Below are the code and all the weights of a small trained network. Each question names an input and a class and asks about switching units off, where a switched-off unit gives its printed mean instead of its output.

import numpy as np


def w(rows, s, z=0):
    codes = np.array(rows[::2]) - 128.0
    scale = np.full(codes.shape[1], s)
    scale[-1] = z or s
    return codes * scale


def norm(h):
    return h / np.sqrt((h * h).mean(-1, keepdims=True) + 1e-5)


def f(y):
    return np.maximum(y, 0)


def log_softmax(a):
    a = a - a.max(-1, keepdims=True)
    return a - np.log(np.exp(a).sum(-1, keepdims=True))


def net(x, mask):
    res = np.array(x, float).reshape(1, 4) / 4 @ E
    u = 0
    for l in range(4):
        y = f(norm(res) @ A[l][:, :-1].T + A[l][:, -1])
        res = res + np.where(mask[u : u + 4], y, B[l][:, -1]) @ B[l][:, :-1]
        u += 4
    return log_softmax(norm(res)[-1] @ U[:, :-1].T + U[:, -1])


A, B = {}, {}
E = w([
[91,217,114,188,145,58,146,138],'x0',
[54,120,48,121,41,105,101,124],'x1',
[109,96,53,113,252,96,104,177],'x2',
[28,206,147,76,186,159,103,116],'x3',
],0.011)
A[0] = w([
[61,126,111,45,63,166,2,133,205],'0.n0',
[41,162,66,84,129,118,128,100,118],'0.n1',
[115,125,180,93,212,181,89,153,3],'0.n2',
[205,146,96,169,133,186,129,145,126],'0.n3',
],0.0085,0.0043)
B[0] = w([
[12,89,97,178,73,93,109,143,254],'0.n0',
[150,149,22,116,47,173,38,168,206],'0.n1',
[254,184,42,86,199,201,204,154,177],'0.n2',
[81,117,138,77,99,36,77,105,176],'0.n3',
],0.0082,0.0074)
A[1] = w([
[175,144,96,106,64,201,81,93,44],'1.n0',
[92,70,238,145,64,123,150,10,4],'1.n1',
[1,164,184,170,69,122,138,37,152],'1.n2',
[156,149,141,39,226,196,136,127,58],'1.n3',
],0.0082,0.0037)
B[1] = w([
[89,255,139,115,53,144,179,74,174],'1.n0',
[197,225,173,81,137,105,140,144,206],'1.n1',
[161,44,126,152,18,197,130,158,253],'1.n2',
[150,221,138,84,176,245,38,19,210],'1.n3',
],0.008,0.0059)
A[2] = w([
[174,170,86,210,179,98,92,165,153],'2.n0',
[254,88,170,182,240,81,113,127,90],'2.n1',
[151,43,118,198,186,90,203,137,1],'2.n2',
[128,102,117,137,142,150,202,120,20],'2.n3',
],0.0086,0.0028)
B[2] = w([
[107,135,212,147,231,111,132,189,207],'2.n0',
[48,159,130,36,36,108,55,39,255],'2.n1',
[119,52,124,86,2,150,55,178,167],'2.n2',
[113,119,212,60,57,131,112,96,128],'2.n3',
],0.011,0.0057)
A[3] = w([
[96,28,90,116,93,144,93,118,4],'3.n0',
[100,108,105,100,91,93,87,54,67],'3.n1',
[166,124,160,62,246,169,170,97,106],'3.n2',
[216,130,171,93,46,124,200,94,35],'3.n3',
],0.011,0.0011)
B[3] = w([
[61,48,164,96,67,154,117,144,251],'3.n0',
[88,165,137,71,135,76,75,209,239],'3.n1',
[210,139,158,114,35,226,109,57,208],'3.n2',
[148,124,217,246,208,91,226,145,254],'3.n3',
],0.012,0.0077)
U = w([
[152,157,178,150,208,72,121,152,114],'0',
[153,89,74,124,159,106,125,134,24],'1',
[126,150,116,67,133,69,134,50,56],'2',
[182,176,117,92,154,215,103,63,189],'3',
[46,85,116,89,48,104,46,176,201],'4',
[165,95,61,155,150,142,163,120,3],'5',
[146,88,178,226,99,120,234,135,210],'6',
[120,166,7,166,186,101,140,191,105],'7',
],0.016,0.0051)

Each question gives the input, the list of numbers given to net, and the class t.
The units are the neurons (one row each of A and B). Each row of codes is followed by its name. A weight is (code - 128) times the scale printed after its matrix; where a second scale follows, it is the last column's (A, B and U).
mask holds one flag per neuron, layer by layer. A switched-off neuron (its flag False) gives its mean, the last column of its row in B, instead of its output. The means were averaged over made-up inputs and are rounded, as every weight is.
A unit's drop is (log p(t) with every unit on - log p(t) with that unit switched off) / (log p(t) with every unit on - log p(t) with every unit switched off).
The circuit of an input: a set's keep is (log p(t) with only the set's units on - log p(t) with every unit switched off) / (log p(t) with every unit on - log p(t) with every unit switched off). Starting from the 12 units with the biggest drops (on a tie, the unit counted first), units are removed one at a time, each time the one whose removal leaves the highest keep (on an exact tie, the one counted first), for as long as the keep stays at least 0.8.
units of the circuit, in order: the units of the circuit, biggest drop first
most important unit: the unit with the biggest drop
top k neurons: the k neurons with the biggest drops, biggest first
k most important neurons of layer l: the k neurons of layer l with the biggest drops, biggest first
drop when u is switched off: that unit's drop, to one decimal
input [5,4,8,-4], class 7: most important unit : 2.n0
input [1,2,4,4], class 7: units of the circuit, in order : [2.n1; 3.n0]
input [-2,-8,-1,-2], class 3: top 2 neurons : [1.n3; 0.n0]
input [8,0,1,3], class 7: units of the circuit, in order : [3.n0; 2.n1]
input [8,-7,-1,-5], class 4: top 2 neurons : [2.n1; 2.n2]
input [5,5,3,-1], class 7: 2 most important neurons of layer 3 : [3.n2; 3.n0]
input [8,-4,-2,-8], class 4: top 3 neurons : [2.n1; 2.n2; 1.n0]
input [5,-2,-3,4], class 6: top 3 neurons : [1.n2; 2.n1; 0.n0]
input [-5,1,-7,3], class 6: top 2 neurons : [3.n3; 1.n1]
input [8,-8,0,-8], class 4: top 2 neurons : [2.n1; 2.n2]
input [4,-4,-3,4], class 3: top 2 neurons : [0.n0; 1.n3]
input [-8,3,-6,0], class 6: drop when 1.n3 is switched off : 0.0
input [7,-2,3,3], class 0: drop when 1.n3 is switched off : 0.3
input [-5,-1,4,6], class 3: units of the circuit, in order : [0.n2]
input [-6,-1,-5,5], class 6: drop when 3.n3 is switched off : 0.1
